[124 154 132 135  91 186] = Rasaf
[128 142 132 110  94 142] = Vosid
[110 144  96 167 100 103] = keze
[124 155 132 109  94 142] = vuseb
tail: [124 154 132]	[135  91 186]
find: [154 132 135]	Rasaf
tail: [110  94]	[142]
at: [142 132 110  94]	Vosid, 2
find: [124 155 132 109]	vuseb
tail: [154 132 135]	[ 91 186]
tail: [124 155 132]	[109  94 142]

[139 125 118 103 126 133 143 117 133 144 122 136 144 133 118 144 153 133
  92 130 164 134 125 129 121 128 142 146 146  76] : vud
[133 144 119 114 145 143 115 134 138 134 123 124 134 123 119 124 135 133
 133 125 104 112 135 123 143 118 122 111 122 128] : fuvi
[139 125 118 103 126 133 143 117 133 144 122 136 144 132 118 144 153 133
  92 130 164 134 125 129 121 128 142 146 124  76] : Fupi
tail: [144 132]	[118 144 153 133  92 130 164 134 125 129 121 128 142 146 124  76]
find: [134 138 134 123 124 134 123 119]	fuvi
at: [145 143 115 134 138]	fuvi, 5

[ 87 111 122 171 140  87 111 122 142 181 111 122 142 181 135 154 120 108
 120 143 123 112 158 127 138 113 132 139 127  99 174 130  77 140 130 128
 123 119 137 117 132 100 133 163 129 156 124 112 142 120 182] : lureb
[132  86 120 109 170 154 141 136 121 166 165 139 145  93 158 100 138 113
 124 107 120 115 145 142 125 141 117 129 107 136 154 145 166 120 123 133
 103 150 168  89 112 151 115 101 163  92 148 153 123 133 162] : Supa
[122 156 174 139  87 111 122 171 139  87 111 122 142 180 135 154 120 108
 120 143 129 112 158 127 138 113 132 139 127  99 174 130  77 140 130 128
 123 119 137 117 132 100 133 163 129 156 124 112 142 120 182] : Laga
find: [ 87 111 122 171 140  87 111 122 142 181 111 122 142 181 135 154 120 108
 120 143 123 112 158 127 138 113 132 139 127  99 174 130  77 140 130 128
 123 119 137 117 132 100 133 163 129 156 124 112 142 120 182]	lureb
find: [143 129 112 158]	Laga
at: [ 87 111 122 142 181 111 122]	lureb, 6
find: [ 87 111 122 171 139  87 111 122 142 180]	Laga
at: [145  93 158]	Supa, 13
find: [143 129]	Laga
at: [142 181 135 154]	lureb, 13

[187 152 183 110] -> pari
[165 149 156 105] -> lar
[ 89 116  88 138] -> baf
[165 148 156 121] -> puz
find: [152 183]	pari
tail: [165 149 156]	[105]
tail: [152 183]	[110]
at: [187 152]	pari, 1

[154 134 131  90  84  86 168 141 170]  tofus
[ 91 117 157  97 158 111  86  94  91]  givab
[134 161  85 171 154 117 123  94 146]  pono
[170 158 159 136 149 162  97  86 131]  ledap
[113 115  83 109 162 100 174 127 125]  suvun
[137  95 173 168 130 112 134 149 149]  kiv
[164  87 160  86 121 176 177 156  81]  sos
[ 84 115 162 109 100 174  83 127 141]  givit
[ 83 130  92 137  98 126 137 156 103]  nodok
[168  89 145 129 114 122 175 111  86]  tilif
find: [137  98]	nodok
find: [115  83 109 162 100 174 127]	suvun

[128 150 101  98 117 124 100  94 112 113 105 140 115 127 126 162 111 114
 106 125 123 120 128 145  80 115 134 127 101 115 103 118 122 137 136 103
 131 129 131 138 122 159 128 187 147 119 131 107 145 143 121 128 152 132
 125 130 140 106 110 130 129 123  83] : naner
[113 123 135  99 116 127 140 128  97 146 141 136 126 147 116  99 128 125
 132 105 113 154 137 108 114 124 133 154 109 151 133 125 131 159 142 128
 127 127 134 148 132 119 140 150 137 141 118 105 122 111 104 136 129 133
 159 145 130 115 132 124 131 123 124] : fito
[143  93 108 147 144 146  98 121 142 126  79 120 111 142 147 107 127 122
 115 124 148 136 116 144 116 126 123 131 130 131 110 148 116 116 124 124
 113 132 132 149 132 116 117 106 109 157 118 137 131 137 130 105 134 137
 116 149 119 134 123 102 158 106 163] : pite
[116 131 145 119 137 139 137 108 125 130 110 123 124 144 110 145 114 135
 130 130 155 121 165 100 123 139 137 167 142 130 135 141 121 182 160 125
 138 136 141 141  91 123 110 124 143 152 134 106 155 159 104 128 142 129
 124 131 137 123 137 105 148 129 130] : tibag
[146 113 117 139 108 129 115 129 127 122 122 109 118 115 126 117 114 134
 110 136 150 104 117 159 154 132 133 113 139 142 129 121 114 147 143 109
 122 128 148 131 126 146 127 130 149 104 133 165 112 148 138 128 125 101
 112 152 114 110 109 117 160 123 150] : vegur
[139 133 159 112 152  78 152 138 110 119 133 142 120 130 144 102 119 135
 126  96 130 151 131 137 123 122 141 120 131 121 116 123 135  99 116 127
 140 128  97 146 141 132 152 150 131 109 109 138 101 155 126 144 141 106
 140 145 129 141 135 131 106 123 102] : sek
at: [116 123 135  99 116 127 140 128  97 146 141]	sek, 31
find: [126  79 120 111 142 147]	pite
tail: [130 105 134 137]	[116 149 119 134 123 102 158 106 163]

[141 130 118 131 131 136 122 115 130 114 123 159 142 160 155 152 116 134
 138 143 149 185 128 169 122 118 136 129 134 122 152 140 142 149 151 128
 146 149 138 125 142 117 124 136 142 124 136 144 124 153 129 133 141 121
 124 148 129 152 125 129 138 169] -> kenur
[122 135 126 120 123 119 137 124 118 131 135 106 114 103  99 116 126 122
 114 107 110  83 132  99 127 126 117 120 131 130 111 120 122 101 114 129
 116 104 126 120 116 134 142 138 139 129 133 149 133 148 130 120 145 132
 124 142 128 141 134 125 145 157] -> Regi
[137 123 133 140 135 131 125 127 145 130 127 146 143 151 149 146 130 129
 132 151 132 163 123 152 138 130 137 128 128 125 143 140 138 149 135 135
 128 136 128 145 128 147 149 142 131 147 124 137 143 136 146 141 140 158
 140 129 128 120 130 139 131 116] -> noz
[122 135 126 120 123 119 137 124 118 131 135 106 114 102  99 116 126 122
 114 107 110  83 132  99 126 127 117 120 131 130 111 120 122 101 114 129
 116 104 126 120 116 134 124 112 118 126 126 106 124  99 124 125 111 122
 133 114 136 115 132 129 117 100] -> giruz
tail: [114 103]	[ 99 116 126 122 114 107 110  83 132  99 127 126 117 120 131 130 111 120
 122 101 114 129 116 104 126 120 116 134 142 138 139 129 133 149 133 148
 130 120 145 132 124 142 128 141 134 125 145 157]
at: [126 127]	giruz, 25

[154  98 125 137 134 127 140 140 161 147 134  99 123 139 128 104 105 127
 120  87 137 108 141 136 130 180 140 113 157 119 128 129 136 103 125 127
 132 108 128 127 122 129 159 109 105 137 110 133 127 110 129 135 127 134
 136 154 121 127]  nug
[131 111 120 127 112 118 117 142 134 151 149 110 120 130 114 134 110 131
 147 140 120 132 135 113 132 139 117 120 140 129 133 130 126 132 112 127
 119  99 131 141 119 115 135 130 139 110 133 137 128 114 127 135 129 134
 139 150 128 132]  Ritan
[108 130 127 122 134 127 140 140 161 147 134  99 124 139 128 104 105 127
 120  87 137 108 141 136 130 180 140 113 157 119 128 129 136 103 125 127
 132 108 128 127 122 129 159 109 105 107 115 128 124 156 137 121 137 163
 107 160 139 132]  dafi
at: [134  99 123 139 128]	nug, 11
find: [154  98 125 137 134 127 140 140 161 147 134  99 123 139 128 104 105 127
 120  87 137 108 141 136 130 180 140 113 157 119 128 129 136 103 125 127
 132 108 128 127 122 129 159 109 105 137 110 133 127 110 129 135 127 134
 136 154 121 127]	nug
at: [110 133 137]	Ritan, 46
find: [163 107 160 139]	dafi
tail: [ 99 123]	[139 128 104 105 127 120  87 137 108 141 136 130 180 140 113 157 119 128
 129 136 103 125 127 132 108 128 127 122 129 159 109 105 137 110 133 127
 110 129 135 127 134 136 154 121 127]
tail: [ 99 124]	[139 128 104 105 127 120  87 137 108 141 136 130 180 140 113 157 119 128
 129 136 103 125 127 132 108 128 127 122 129 159 109 105 107 115 128 124
 156 137 121 137 163 107 160 139 132]
find: [127 122 129 159 109 105 137 110]	nug

[ 95 104 177 120 157 117 163 100  92  78 161]  gokod
[103 177 139 101 139 120 165 152 136 155 146]  Demuf
[104 177  95 120 115 120 165 152 136 155 146]  kelas
at: [157 117 163 100]	gokod, 5
find: [101 139]	Demuf
at: [ 95 104 177 120]	gokod, 1
find: [ 95 104 177 120 157 117 163 100  92  78 161]	gokod
find: [103 177 139 101 139 120 165 152 136 155 146]	Demuf
at: [177 139 101 139 120 165 152 136 155]	Demuf, 2
find: [92 78]	gokod

[ 98 162  96 151  94 119 163 144 135] = zeruz
[135 121 133 126 172 125  82 146 128] = Kabas
[112 144 112 136 111 119 146 137 135] = Tol
[169 144 112 136 173 125  82 119 134] = Pidir
find: [146 137]	Tol
find: [112 144 112 136 111 119 146 137 135]	Tol
at: [137 135]	Tol, 8
find: [119 163 144]	zeruz
tail: [173 125  82]	[119 134]
tail: [173 125]	[ 82 119 134]

[128 128 128 127 128 128 128 143  97 128 128 127 128 128 128 128 128 145
 123 128 128 128] -> napiz
[134 187 132 132 150  81 106 143  97 164 137 135 152  68 102  98  88 145
 124 159  91 112] -> vimob
[161  89  86 125 135 178 106 164 108 105 111 136 152  93 131 159 128 129
  83  82 118  91] -> mator
[161  89  86 125 103 111 106 164 108 105 111 136 178  93 131 159 128 129
  83  82 118  91] -> bunib
[164 108 105 111 136 178  93 131 161 128 129  83 128 128 128 128 128 128
 128 128 128 128] -> fet
find: [134 187 132 132 150  81 106 143  97 164 137 135 152  68 102  98  88 145
 124 159  91 112]	vimob
tail: [145 124]	[159  91 112]
tail: [128 128 128 145 123]	[128 128 128]
at: [164 108 105 111 136 178  93 131 159 128 129  83]	bunib, 8

[130 135 125 144 144 123 129 129 111 134 115 109 132 134] = vir
[122 107 136  79  79 145 124 129 111 134 115 110 115 109] = radu
[134 149 120 176 177 112 131 133  77 148  90  70 140 146] = vefi
[132 142 123 160 161 117 131 131  94 141 103  89 136 140] = tek
[128 128 128 128 128 127 128 128 128 128 128 128 128 128] = rigi
[122 107 136  80  79 145 124 123 179 109 166 186 115 109] = Lufer
[130 135 125 144 145 122 129 130 111 128 129 109 132 134] = koniv
[128 128 128 128 128 128 128 128 128 128 128 128 128 128] = safiv
at: [122 107 136  80]	Lufer, 1
find: [111 128]	koniv
at: [131 133  77 148  90  70]	vefi, 7
tail: [129 111 134 115 109]	[132 134]
tail: [115 109 132]	[134]

[ 94 109 146 141 136 110 119  74 122 130] : budi
[153 119 158  76 100  95 105 160 186 125] : mola
[130 136 126 149 103 174  85 136 148 152] : Tavo
[143  97 109 121 178 128 106 133  76 154] : Divuz
[111 132 146 141 135 110 189 142 120 131] : bodog
[ 63 125 122 141 104 133 147 125 105 177] : Sug
[ 94 109 146 141 136 110 119 170 122 130] : dasu
[115 144  71 122 145 101 175 122 100 138] : bodo
[135 112 102 113  91  71 139 126 126  91] : sasom
at: [148 152]	Tavo, 9
tail: [158  76]	[100  95 105 160 186 125]

[134 101 100 152 135  95 142 140 105 140 157  96 113 118 145] = Fiso
[136 101  98  94 103  80  90 103  90 106 176 159  82 159 143] = kepib
[138 111 117  95  98 112 102 100 110 102 126 155 101 151 131] = bup
[164 104 106 113 111 104 122 131 118 111 174 108 105 123 125] = batat
[132 146 156 162 151 142 162 165 155 123 106  90 130 106  94] = bemav
[123 139 107 110  97 124 144 140  86 151 163 137 134 127 160] = numu
[ 94 142 136 137 125 140 137 165 155 124 106 110 140 111 134] = vaze
find: [155 124 106 110]	vaze
at: [125 140 137 165 155 124 106 110 140 111]	vaze, 5
tail: [165 155 123 106]	[ 90 130 106  94]
at: [106 110 140 111]	vaze, 11

[154 157 111 139  88 160 114 107 152 156 170 120 105 115 166 161 153  93
  95  98]  rugo
[154 157 111 139  88 160 114 107 152 156 170 120 105 140 104  97 140 156
 143 166]  Vefos
[ 93 118  80 135  97 159 109 119 169 109 171 134 106 101 164 152 119  96
  99  87]  Par
[154 157  89 139  88 134 114 107 152 156 170 120 105 115 166 161 153  93
  95  98]  motev
[ 90  91 103 117 171 100 116 131 130  95 122 116 101 111 164 152 119  97
 126 114]  Kesef
[150 141 171 132 152  90 146 159  82 166  91 125 171 155  85 113 153 149
 175 166]  nila
[154 157 111 139  88 160 114 107 152 156 170 120 105 140 104  97  83 167
 134 143]  Zoke
tail: [171 134]	[106 101 164 152 119  96  99  87]
tail: [164 152 119  96]	[99 87]

[123 130 139 154 128]  Loda
[141 106 137 109 150]  mumu
[117 151 130 137 133]  Buze
[107 142  69 117 126]  vivos
[ 92 162 131 110 106]  lin
[159  91 118  76 161]  pefu
[130 117  92 100 156]  duv
[131 131 152 119 130]  vasu
[135 142 142 122  94]  rad
[119 148 120 126 126]  Gitu
[115  92 161 131 127]  miz
find: [117 151]	Buze
find: [117  92]	duv
at: [ 92 161 131]	miz, 2

[ 80 129 103 123 123 103] -> Noteg
[141 134 154 111  87 128] -> zili
[ 86 124 107 131 137 107] -> ziguf
[124 146 128 100 130 124] -> maro
[ 96 119 113 140 153 114] -> pegut
[115 127 135 122 114 118] -> tig
[143 126 158 123 109 131] -> duk
[140 127 158 121 105 129] -> Kel
[ 82 123 111 132 136 105] -> tebu
[132 146 128  99  72 124] -> zosab
tail: [146 128  99]	[ 72 124]
at: [153 114]	pegut, 5

[133 129 123 129 133 124 124 130 131 123 136 118 124 125 125 134 130 135
 131 131 126 133 127 125 126 131 122 127 138 126 129 124 125 125 123 127
 123 127 133 127 129 126 133 128 128 123 126 133 121 125 126 132 126 125
 127 125 130 122 122 133 125] : fudi
[131 128 130 127 127 128 129 128 129 125 116 130 125 123 137 127 119 126
 125 117 132 128 128 129 130 134 128 129 114 131 132 125 134 124 133 129
 123 126 126 124 119 127 133 126 129 122 126 133 121 118 132 122 123 129
 126 125 130 121 129 132 126] : siv
[131 128 130 127 127 128 129 128 129 125 116 130 125 123 137 127 119 126
 125 117 132 128 128 129 130 134 128 129 114 131 132 125 134 124 133 129
 123 126 126 124 119 127 133 126 129 122 126 133 121 118 132 122 123 129
 126 125 130 127 129 124 129] : guzeg
[126 129 124 125 128 123 127 123 127 133 127 121 129 125 123 125 123 128
 135 120 121 131 126 126 134 137 133 123 131 117 132 133 127 135 123 140
 131 128 133 128 123 122 132 125 122 119 117 133 121 131 123 125 128 126
 127 131 123 133 127 127 125] : pumi
[133 129 123 129 133 128 124 130 131 123 136 118 124 125 125 134 130 135
 131 131 126 133 127 125 126 131 122 127 138 126 129 124 125 125 123 127
 123 127 133 127 129 126 133 128 128 130 126 133 121 125 126 132 126 125
 122 125 126 122 134 133 125] : barol
find: [133 129 123 129 133 128 124 130 131 123 136 118 124 125 125 134 130 135
 131 131 126 133 127 125 126 131 122 127 138 126 129 124 125 125 123 127
 123 127 133 127 129 126 133 128 128 130 126 133 121 125 126 132 126 125
 122 125 126 122 134 133 125]	barol
tail: [135 120]	[121 131 126 126 134 137 133 123 131 117 132 133 127 135 123 140 131 128
 133 128 123 122 132 125 122 119 117 133 121 131 123 125 128 126 127 131
 123 133 127 127 125]
tail: [124 125 128 123 127]	[123 127 133 127 121 129 125 123 125 123 128 135 120 121 131 126 126 134
 137 133 123 131 117 132 133 127 135 123 140 131 128 133 128 123 122 132
 125 122 119 117 133 121 131 123 125 128 126 127 131 123 133 127 127 125]
find: [131 128 130 127 127 128 129 128 129 125 116 130 125 123 137 127 119 126
 125 117 132 128 128 129 130 134 128 129 114 131 132 125 134 124 133 129
 123 126 126 124 119 127 133 126 129 122 126 133 121 118 132 122 123 129
 126 125 130 127 129 124 129]	guzeg

[122 124 158 134  99 115] : Zul
[143 119 141 130 128 111] : Kamol
[100 131  95 121 128 106] : muzi
[141 131 141 141 121  65] : zanef
[147 115 135 142 124 134] : ripup
[143 131 141 141 120 149] : Fuler
[102 115 135 142 124 135] : vok
[140 131  95 121 128 106] : mon
tail: [119 141 130 128]	[111]
tail: [158 134]	[ 99 115]
tail: [140 131]	[ 95 121 128 106]
tail: [131 141 141 121]	[65]

[161 111 126 113 103 130 124 143 100 158] = Muli
[134 148 142 134 139 123 109 116  80 130] = Zis
[142 153 130  89 103 127  87  98 158 156] = Vedu
[128 154 130 141 114 133 145  97 127 111] = degi
[157 118 176 148  93 163 151 111  80 121] = zel
[139 125 144 108 183  90  99 130 156 152] = leti
[129 123 134 161  93 162 114 126 108 109] = Zekag
[161 111 126 113 130 100 103 143 124 119] = nazar
[ 92  92 118 151 162 136 133 146 133 176] = suf
find: [109 116  80 130]	Zis
at: [130 100 103 143 124]	nazar, 5
tail: [ 93 162]	[114 126 108 109]
tail: [142 153 130  89 103]	[127  87  98 158 156]
tail: [153 130]	[ 89 103 127  87  98 158 156]
tail: [130 100 103]	[143 124 119]

[148 164 113 113 128  75 128] = riron
[ 73 142 113 113 127  75 128] = vosor
[148 164 133 133 141 128 108] = varat
find: [133 141 128]	varat
tail: [113 113 128]	[ 75 128]
find: [148 164 113 113 128  75 128]	riron
at: [164 113 113 128  75 128]	riron, 2
tail: [142 113]	[113 127  75 128]
at: [142 113 113]	vosor, 2

[136 127 148  91 113 132 132 136 122 120 121] -> bibod
[116 170  69  91 113 132 132 126 134 113 125] -> bop
[132 130 135 112 120 126 122 122 120 118 114] -> visi
[132 130 135 112 120 126 122 112 120 118 114] -> Lasam
[147 117 170  69  91 125 133 118 145  89 125] -> gama
[129 127 131 105 105 135 128 122 134 116 121] -> Pivu
[130 135 112 120 126 122 120 123 115 144 122] -> rav
find: [130 135 112 120 126 122 122]	visi
find: [117 170  69]	gama
tail: [120 126 122 120]	[123 115 144 122]
find: [135 128 122 134]	Pivu
at: [ 91 113 132 132 126 134 113 125]	bop, 4
at: [170  69  91 125]	gama, 3

[105  95 108 124 178 136  95  84  95 130  90  86 152] -> Fek
[ 95  84  97  95 136 110 141 169 118 124 106 106 171] -> tivi
[ 95 108  90 130 178 124  95  84  95  95 136 118 166] -> mulal
at: [118 124 106]	tivi, 9
tail: [105  95 108 124 178]	[136  95  84  95 130  90  86 152]
at: [ 95  84  95  95 136]	mulal, 7
at: [108  90 130 178 124  95  84  95  95 136]	mulal, 2

[147 131 107 112 144 126 174 171 110 140 125 108 115 122 133 118 143 114
  93 145]  Fosi
[ 97 115 121 125 146 100 133 122 104 132 148 146 115 136 153 179 112 120
 154 129]  Fid
[147 131 107 112 144 126 174 148 132 122 104 108 115 122 133  95 143 114
 125 145]  sedi
[148 128 125 159 121 133  96 112 133 133 138 153 124  94 144 142 140 117
 174 114]  Tosem
[ 88  94 121 121 142 141 140 127  96 127 152 166 115 134 128 138 107 123
 121 136]  Tubuv
[103 131 149 105  99 124 151 153 100 145 138 120 146 146 101 117 140 161
 108 138]  tizot
[148 128 125 159 121 133  96 112 133 133 138 153 124  94 144 142 140 117
 174 138]  kigun
[147 131 107 112 144 126 174 171 110 140 125 108 115 122 133  95 143 114
  93 145]  bisip
[106 131  98 172 115 139 111 130 118 111 173 146 129 134 152 119 143 113
 151 130]  zudo
at: [122 104 132 148]	Fid, 8
find: [122 133 118]	Fosi
at: [115 121 125 146]	Fid, 2

[167 149 120 137 120 132] -> Lora
[102 130 168 149 120 133] -> favu
[102 130 120 136 133 120] -> gove
tail: [167 149 120]	[137 120 132]
find: [168 149 120]	favu
at: [120 133]	favu, 5
at: [168 149 120]	favu, 3
tail: [167 149 120 137]	[120 132]
tail: [130 168 149 120]	[133]
tail: [120 137]	[120 132]

[132 135 103 142 121 119 125 138 108 131 141 151 159 134  98 130 120 136
 136 144 150  74 131 128 120 120 125 135 118 111 112 132 118 128 104 133
 117 158 123 135 103 138 132 132 122 124 135] : bive
[137 149 133 106 123 106 129 121 105 124 133 124 111 137 117 124 130 154
 129  98 116 115 127 131 110 123 148 135 122 120 106 121 120 144 123 124
 120 118 144 131 110 127 124 146 123 126 121] : fose
[117 126 131 111 129 138 131 135 101 135 142 120 115 117 126 127 121 151
 123 139 113  94 150 116 118 135 148 126 126 135 112 122 113 141 146 121
 140 172 117 114 142 123 132 124 129 133 131] : rifop
[143 124 158 118 133 109 133 133 131 122 140 101 135 129 148 121 128 161
 125 147 110 122 130 140 131 128 143 134 127 139 127 136 123 105 108 125
 167 124 138 136 140 135 124 121 131 131 136] : nofu
[124 117  90 130 126  99 126 139 101 131  97 103 106 139 155 119 124 124
 144 146 123 132 120 126 131 118 120 129 124 128 111 129 116 140 157 125
 115 157 128 128 117 136 127 131 136 126 107] : vusi
[131 145 115 150 121 158 131 139 107 120 103 131 123 120 149 130 123 131
 109 126 129 189 136 127 157 128 143 126 126 106 128 123 117 138 117 136
 109 134 133 129 100 150 135 124 127 125 118] : fura
at: [101 131  97]	vusi, 9
tail: [106 123 106 129 121]	[105 124 133 124 111 137 117 124 130 154 129  98 116 115 127 131 110 123
 148 135 122 120 106 121 120 144 123 124 120 118 144 131 110 127 124 146
 123 126 121]

